Below are the code and all the weights of a small trained network. Each question names an input and a class and asks about switching units off, where a switched-off unit gives its printed mean instead of its output.

import numpy as np


def w(rows, s, z=0):
    codes = np.array(rows[::2]) - 128.0
    scale = np.full(codes.shape[1], s)
    scale[-1] = z or s
    return codes * scale


def norm(h):
    return h / np.sqrt((h * h).mean(-1, keepdims=True) + 1e-5)


def f(y):
    return np.maximum(y, 0)


def log_softmax(a):
    a = a - a.max(-1, keepdims=True)
    return a - np.log(np.exp(a).sum(-1, keepdims=True))


def net(x, mask):
    res = np.array(x, float).reshape(1, 5) / 4 @ E
    u = 0
    for l in range(4):
        y = f(norm(res) @ A[l][:, :-1].T + A[l][:, -1])
        res = res + np.where(mask[u : u + 5], y, B[l][:, -1]) @ B[l][:, :-1]
        u += 5
    return log_softmax(norm(res)[-1] @ U[:, :-1].T + U[:, -1])


A, B = {}, {}
E = w([
[121,161,56,46,142,109,121],'x0',
[104,195,255,70,92,171,145],'x1',
[215,122,167,107,117,100,120],'x2',
[210,103,156,137,57,179,111],'x3',
[43,105,88,174,23,142,82],'x4',
],0.0077)
A[0] = w([
[193,170,76,185,85,204,239,178],'0.n0',
[160,97,140,31,146,157,177,115],'0.n1',
[234,59,21,100,118,3,40,164],'0.n2',
[113,239,29,98,75,120,148,1],'0.n3',
[156,191,175,122,120,41,181,105],'0.n4',
],0.0065,0.0014)
B[0] = w([
[2,131,93,161,169,187,117,179],'0.n0',
[96,127,167,153,157,132,119,175],'0.n1',
[134,171,151,229,119,146,167,254],'0.n2',
[48,148,120,147,111,145,142,179],'0.n3',
[166,118,193,85,161,134,188,173],'0.n4',
],0.0089,0.0057)
A[1] = w([
[144,125,128,124,88,150,114,5],'1.n0',
[87,144,117,82,139,110,30,88],'1.n1',
[97,168,108,136,120,83,114,2],'1.n2',
[144,88,121,106,22,145,2,133],'1.n3',
[120,206,85,142,107,136,105,249],'1.n4',
],0.0094,0.00068)
B[1] = w([
[93,59,59,173,98,66,34,171],'1.n0',
[183,77,42,93,127,75,227,184],'1.n1',
[218,179,100,108,137,119,185,200],'1.n2',
[135,93,55,159,86,164,31,246],'1.n3',
[254,68,155,95,42,66,171,252],'1.n4',
],0.0075,0.0033)
A[2] = w([
[59,175,65,97,123,99,147,176],'2.n0',
[126,60,156,196,2,242,113,124],'2.n1',
[129,137,28,61,173,72,84,88],'2.n2',
[74,107,201,105,216,168,144,171],'2.n3',
[139,108,174,170,223,8,124,255],'2.n4',
],0.0063,0.002)
B[2] = w([
[183,69,199,51,97,78,141,174],'2.n0',
[101,55,56,81,87,181,51,255],'2.n1',
[144,216,151,122,3,161,140,150],'2.n2',
[152,88,171,112,227,188,56,192],'2.n3',
[102,194,152,71,101,187,106,205],'2.n4',
],0.0069,0.007)
A[3] = w([
[126,211,84,194,125,139,125,49],'3.n0',
[123,88,140,146,155,199,82,21],'3.n1',
[107,104,178,112,127,38,163,6],'3.n2',
[122,112,144,75,137,140,254,225],'3.n3',
[140,136,58,166,140,68,106,41],'3.n4',
],0.008,0.0019)
B[3] = w([
[114,124,180,157,235,3,214,195],'3.n0',
[126,143,49,103,194,64,154,239],'3.n1',
[124,79,106,148,133,103,237,155],'3.n2',
[139,148,138,73,28,62,67,253],'3.n3',
[179,182,194,161,187,110,136,182],'3.n4',
],0.008,0.004)
U = w([
[84,33,61,160,40,183,56,234],'0',
[164,163,253,59,172,180,87,135],'1',
[109,140,116,69,32,69,181,82],'2',
[160,148,120,232,158,74,219,158],'3',
[50,83,118,130,211,175,94,2],'4',
],0.011,0.0026)

Each question gives the input, the list of numbers given to net, and the class t.
The units are the neurons (one row each of A and B). Each row of codes is followed by its name. A weight is (code - 128) times the scale printed after its matrix; where a second scale follows, it is the last column's (A, B and U).
mask holds one flag per neuron, layer by layer. A switched-off neuron (its flag False) gives its mean, the last column of its row in B, instead of its output. The means were averaged over made-up inputs and are rounded, as every weight is.
A unit's drop is (log p(t) with every unit on - log p(t) with that unit switched off) / (log p(t) with every unit on - log p(t) with every unit switched off).
The circuit of an input: a set's keep is (log p(t) with only the set's units on - log p(t) with every unit switched off) / (log p(t) with every unit on - log p(t) with every unit switched off). Starting from the 12 units with the biggest drops (on a tie, the unit counted first), units are removed one at a time, each time the one whose removal leaves the highest keep (on an exact tie, the one counted first), for as long as the keep stays at least 0.8.
circuit, biggest first: the units of the circuit, biggest drop first
most important unit: the unit with the biggest drop
k most important neurons: the k neurons with the biggest drops, biggest first
k most important neurons of layer l: the k neurons of layer l with the biggest drops, biggest first
drop of u: that unit's drop, to one decimal
input [-8,-3,4,-4,-3], class 1: circuit, biggest first : 2.n4
input [0,-8,6,5,3], class 3: 2 most important neurons : 0.n2, 3.n0
input [1,-7,-5,5,-1], class 3: circuit, biggest first : 0.n2, 3.n0
input [-1,4,8,-8,5], class 1: circuit, biggest first : 0.n4, 2.n3
input [-4,4,-8,5,-7], class 4: 2 most important neurons : 0.n0, 2.n3
input [2,-7,-6,-7,5], class 2: 3 most important neurons of layer 2 : 2.n0, 2.n2, 2.n3
input [5,-6,-8,-7,-1], class 2: 2 most important neurons of layer 2 : 2.n0, 2.n2
input [-1,-5,6,7,-2], class 3: 3 most important neurons : 0.n2, 3.n0, 1.n3
input [1,0,2,-2,3], class 2: 2 most important neurons : 1.n2, 1.n3
input [3,-2,-6,-2,-5], class 2: 2 most important neurons : 0.n4, 3.n3
input [-4,-2,-1,1,-1], class 4: 2 most important neurons of layer 1 : 1.n4, 1.n3
input [0,4,-4,-5,7], class 2: 2 most important neurons of layer 1 : 1.n1, 1.n2
input [-7,-4,2,-8,4], class 3: drop of 2.n1 : 0.1
input [-8,7,1,7,-1], class 0: most important unit : 2.n1
input [0,-8,-5,-4,-2], class 3: drop of 0.n4 : 0.0
input [-1,-1,-2,-7,-4], class 1: drop of 2.n3 : 0.1
